Here is a tiny trained network, its code and every weight. The questions are about switching its units off for an input and a class, where a switched-off unit gives its printed mean instead of its output.

import numpy as np


def w(rows, s, z=0):
    codes = np.array(rows[::2]) - 128.0
    scale = np.full(codes.shape[1], s)
    scale[-1] = z or s
    return codes * scale


def norm(h):
    return h / np.sqrt((h * h).mean(-1, keepdims=True) + 1e-5)


def f(y):
    return y / 2 * (1 + np.tanh(0.7978845608 * (y + 0.044715 * y**3)))


def log_softmax(a):
    a = a - a.max(-1, keepdims=True)
    return a - np.log(np.exp(a).sum(-1, keepdims=True))


def net(x, mask):
    res = np.array(x, float).reshape(1, 6) / 4 @ E
    u = 0
    for l in range(2):
        y = f(norm(res) @ A[l][:, :-1].T + A[l][:, -1])
        res = res + np.where(mask[u : u + 5], y, B[l][:, -1]) @ B[l][:, :-1]
        u += 5
    return log_softmax(norm(res)[-1] @ U[:, :-1].T + U[:, -1])


A, B = {}, {}
E = w([
[146,121,255,168],'x0',
[195,102,100,96],'x1',
[157,231,219,75],'x2',
[146,195,67,171],'x3',
[198,226,112,132],'x4',
[223,92,174,210],'x5',
],0.0077)
A[0] = w([
[180,57,251,114,102],'0.n0',
[96,152,113,15,100],'0.n1',
[130,93,223,137,3],'0.n2',
[84,8,149,90,110],'0.n3',
[224,70,99,95,101],'0.n4',
],0.02,0.0053)
B[0] = w([
[94,199,194,229,254],'0.n0',
[62,200,85,162,215],'0.n1',
[122,122,229,130,190],'0.n2',
[252,84,72,122,226],'0.n3',
[75,149,9,78,178],'0.n4',
],0.021,0.0099)
A[1] = w([
[227,42,20,133,114],'1.n0',
[216,109,68,207,82],'1.n1',
[4,1,115,137,199],'1.n2',
[30,154,198,4,100],'1.n3',
[128,82,56,227,252],'1.n4',
],0.02,0.0026)
B[1] = w([
[191,57,102,2,250],'1.n0',
[77,158,224,59,225],'1.n1',
[236,138,161,38,146],'1.n2',
[123,153,7,203,148],'1.n3',
[122,220,118,38,236],'1.n4',
],0.02,0.013)
U = w([
[180,96,97,6,209],'0',
[127,56,91,145,2],'1',
[44,193,38,140,160],'2',
[149,147,210,187,220],'3',
],0.017,0.0077)

Each question gives the input, the list of numbers given to net, and the class t.
The units are the neurons (one row each of A and B). Each row of codes is followed by its name. A weight is (code - 128) times the scale printed after its matrix; where a second scale follows, it is the last column's (A, B and U).
mask holds one flag per neuron, layer by layer. A switched-off neuron (its flag False) gives its mean, the last column of its row in B, instead of its output. The means were averaged over made-up inputs and are rounded, as every weight is.
A unit's drop is (log p(t) with every unit on - log p(t) with that unit switched off) / (log p(t) with every unit on - log p(t) with every unit switched off).
The circuit of an input: a set's keep is (log p(t) with only the set's units on - log p(t) with every unit switched off) / (log p(t) with every unit on - log p(t) with every unit switched off). Starting from all 10 units, units are removed one at a time, each time the one whose removal leaves the highest keep (on an exact tie, the one counted first), for as long as the keep stays at least 0.8.
units of the circuit, in order: the units of the circuit, biggest drop first
top k neurons: the k neurons with the biggest drops, biggest first
k most important neurons of layer l: the k neurons of layer l with the biggest drops, biggest first
drop of u: that unit's drop, to one decimal
input [5,-8,5,4,8,-4], class 2: 2 most important neurons of layer 0 : [0.n3; 0.n0]
input [2,5,1,-8,-1,8], class 3: units of the circuit, in order : [0.n0]
input [-7,-1,-2,3,-3,-6], class 2: top 4 neurons : [0.n1; 1.n0; 0.n3; 1.n1]
input [8,4,-7,0,8,3], class 2: units of the circuit, in order : [0.n4; 0.n3]
input [1,7,-5,4,8,-8], class 2: top 3 neurons : [0.n3; 1.n0; 0.n1]
input [5,-3,-3,8,-5,3], class 3: top 2 neurons : [1.n0; 0.n4]
input [-1,5,6,4,2,5], class 2: top 3 neurons : [0.n3; 1.n0; 0.n4]
input [5,6,5,1,2,-5], class 3: 2 most important neurons of layer 1 : [1.n0; 1.n4]
input [2,3,7,7,5,8], class 3: top 2 neurons : [1.n0; 0.n3]
input [1,5,6,-3,-6,-7], class 2: drop of 1.n0 : 0.2
input [-3,3,1,5,-4,-5], class 2: drop of 1.n0 : 0.1
input [6,6,0,-4,-8,6], class 3: drop of 0.n0 : 1.3
